Here is a tiny trained network, its code and every weight. The questions are about switching its units off for an input and a target symbol, where a switched-off unit gives its printed mean instead of its output.

import numpy as np


def w(rows, s, z=0):
    codes = np.array(rows[::2]) - 128.0
    scale = np.full(codes.shape[1], s)
    scale[-1] = z or s
    return codes * scale


def norm(h):
    return h / np.sqrt((h * h).mean(-1, keepdims=True) + 1e-5)


def f(y):
    return np.maximum(y, 0)


def softmax(a):
    e = np.exp(a - a.max(-1, keepdims=True))
    return e / e.sum(-1, keepdims=True)


def log_softmax(a):
    a = a - a.max(-1, keepdims=True)
    return a - np.log(np.exp(a).sum(-1, keepdims=True))


def net(x, mask):
    ids = ['ΘΨβγεηλμξπστ'.index(c) for c in x.split()]
    T = len(ids)
    res = E[ids] + P[:T]
    r = norm(res)
    for j in range(2):
        rows = slice(4 * j, 4 * j + 4)
        q, k, v = (r @ M[0][rows].T for M in (Q, K, V))
        z = softmax(np.where(np.tri(T) > 0, q @ k.T / 4**0.5, -1e9)) @ v
        o = O[0][rows]
        res = res + np.where(mask[j], z, o[:, -1]) @ o[:, :-1]
    y = f(norm(res) @ A[0][:, :-1].T + A[0][:, -1])
    res = res + np.where(mask[2:18], y, B[0][:, -1]) @ B[0][:, :-1]
    return log_softmax(norm(res)[-1] @ U[:, :-1].T + U[:, -1])


Q, K, V, O, A, B = {}, {}, {}, {}, {}, {}
E = w([
[104,164,212],'Θ',
[103,162,216],'Ψ',
[107,169,211],'β',
[130,64,47],'γ',
[106,167,211],'ε',
[105,165,212],'η',
[115,93,133],'λ',
[187,177,169],'μ',
[109,150,205],'ξ',
[172,190,104],'π',
[102,5,220],'σ',
[140,64,20],'τ',
],0.018)
P = w([
[98,194,69],'0',
[235,168,245],'1',
[90,187,75],'2',
[255,144,247],'3',
[77,177,71],'4',
[249,117,216],'5',
[69,189,66],'6',
[247,101,182],'7',
[65,179,66],'8',
[241,87,161],'9',
[58,198,70],'10',
[249,79,154],'11',
[60,207,70],'12',
[251,128,193],'13',
],0.0062)
Q[0] = w([
[117,131,192],'h1',
[115,174,113],'h1',
[75,220,89],'h1',
[250,108,139],'h1',
[186,147,119],'h2',
[100,78,110],'h2',
[129,139,83],'h2',
[198,170,125],'h2',
],0.017)
K[0] = w([
[3,105,231],'h1',
[118,182,112],'h1',
[95,241,76],'h1',
[241,96,171],'h1',
[117,175,80],'h2',
[56,119,112],'h2',
[55,189,141],'h2',
[148,183,87],'h2',
],0.013)
V[0] = w([
[236,125,187],'h1',
[214,62,247],'h1',
[154,34,161],'h1',
[188,142,236],'h1',
[171,254,58],'h2',
[157,159,103],'h2',
[245,169,129],'h2',
[181,103,186],'h2',
],0.013)
O[0] = w([
[176,201,127,183],'h1',
[130,254,155,240],'h1',
[163,162,173,136],'h1',
[83,240,117,254],'h1',
[166,162,53,115],'h2',
[166,126,94,122],'h2',
[168,66,59,178],'h2',
[79,70,133,195],'h2',
],0.017,0.0079)
A[0] = w([
[93,118,75,1],'n1',
[103,145,143,136],'n2',
[73,88,146,104],'n3',
[124,131,89,94],'n4',
[111,121,160,200],'n5',
[128,101,126,90],'n6',
[253,138,177,164],'n7',
[133,125,108,8],'n8',
[117,126,99,75],'n9',
[140,161,193,199],'n10',
[114,128,64,70],'n11',
[105,155,155,139],'n12',
[112,110,165,80],'n13',
[112,120,93,68],'n14',
[110,142,83,219],'n15',
[107,123,137,207],'n16',
],0.033,0.0062)
B[0] = w([
[177,168,80,144],'n1',
[129,89,125,190],'n2',
[159,213,147,184],'n3',
[145,162,147,144],'n4',
[154,147,165,182],'n5',
[79,113,136,140],'n6',
[1,18,176,197],'n7',
[153,125,109,129],'n8',
[147,167,138,136],'n9',
[177,102,78,250],'n10',
[143,186,178,153],'n11',
[129,88,106,216],'n12',
[156,184,120,152],'n13',
[112,127,91,139],'n14',
[73,113,94,192],'n15',
[117,128,159,173],'n16',
],0.048,0.015)
U = w([
[120,191,232,187],'Θ',
[150,203,39,95],'Ψ',
[247,138,155,185],'β',
[118,117,76,9],'γ',
[140,111,82,6],'ε',
[159,86,64,26],'η',
[149,63,149,110],'λ',
[42,112,83,35],'μ',
[127,83,94,92],'ξ',
[14,206,118,254],'π',
[144,51,187,157],'σ',
[69,94,160,155],'τ',
],0.014,0.0045)

Each question gives the input, a string of symbols that net reads in full, and the target symbol t.
The units are the heads (4 rows each of Q, K, V and O) and the neurons (one row each of A and B). Each row of codes is followed by its name. A weight is (code - 128) times the scale printed after its matrix; where a second scale follows, it is the last column's (O, A, B and U).
mask holds one flag per unit, heads first, then neurons. A switched-off unit (its flag False) gives its mean, the last column of its rows in O or B, instead of its output. The means were averaged over made-up inputs and are rounded, as every weight is.
A unit's drop is (log p(t) with every unit on - log p(t) with that unit switched off) / (log p(t) with every unit on - log p(t) with every unit switched off).
The circuit of an input: a set's keep is (log p(t) with only the set's units on - log p(t) with every unit switched off) / (log p(t) with every unit on - log p(t) with every unit switched off). Starting from the 12 units with the biggest drops (on a tie, the unit counted first), units are removed one at a time, each time the one whose removal leaves the highest keep (on an exact tie, the one counted first), for as long as the keep stays at least 0.8.
units of the circuit, in order: the units of the circuit, biggest drop first
most important unit: the unit with the biggest drop
top k neurons: the k neurons with the biggest drops, biggest first
heads that matter: for each layer, one digit per head in row order, 1 if its drop is at least 0.15 and else 0, layers parted by /
input σ π π τ Ψ γ β η Ψ, target Ψ: top 3 neurons	[n7; n3; n15]
input η ε τ λ λ τ μ λ τ β η λ γ, target Θ: heads that matter	11
input σ μ σ η γ σ λ β β ξ τ, target Θ: top 2 neurons	[n10; n3]
input ξ λ τ σ λ η σ η σ Θ λ β Ψ, target Θ: heads that matter	10
input β η γ π ξ π π Θ Ψ π λ Ψ, target π: units of the circuit, in order	[h2; n10]
input Ψ ε Ψ γ λ π η, target Ψ: heads that matter	10
input γ β σ β η ε Θ σ ξ ε Ψ, target β: heads that matter	01
input μ γ β η Θ β μ Ψ τ, target π: top 3 neurons	[n10; n15; n11]
input λ τ μ Θ Ψ λ λ Ψ η μ γ μ τ, target π: most important unit	h1
input λ η τ μ η μ Θ Θ μ ε λ ξ Θ, target Θ: units of the circuit, in order	[h1; n3]
input γ λ β η η ξ λ π σ ε μ, target π: units of the circuit, in order	[h2; n10; n11; n15]
input ξ π τ ξ β η γ η ξ μ π η ε, target Ψ: top 2 neurons	[n7; n1]
input Θ λ τ ε η, target Θ: units of the circuit, in order	[h2; h1; n3; n5]
input β η β ε ε λ Θ σ Θ τ ξ, target β: most important unit	h2
input ξ π Ψ σ γ λ η ξ ξ π τ, target Ψ: top 2 neurons	[n1; n7]
input η Θ β λ β ε σ λ η, target Θ: units of the circuit, in order	[h2; n5]
input ε η λ π Θ, target Ψ: top 2 neurons	[n1; n7]
input σ γ γ Θ λ λ π, target Ψ: top 2 neurons	[n7; n11]
input σ σ λ γ, target σ: units of the circuit, in order	[h1; h2; n7; n10]
input η π Θ π ξ, target Ψ: most important unit	h1
input Θ η η η γ γ σ μ ε, target Ψ: top 2 neurons	[n7; n3]
input β η η π γ π σ ξ λ Θ Ψ ε ξ, target Θ: top 2 neurons	[n10; n3]
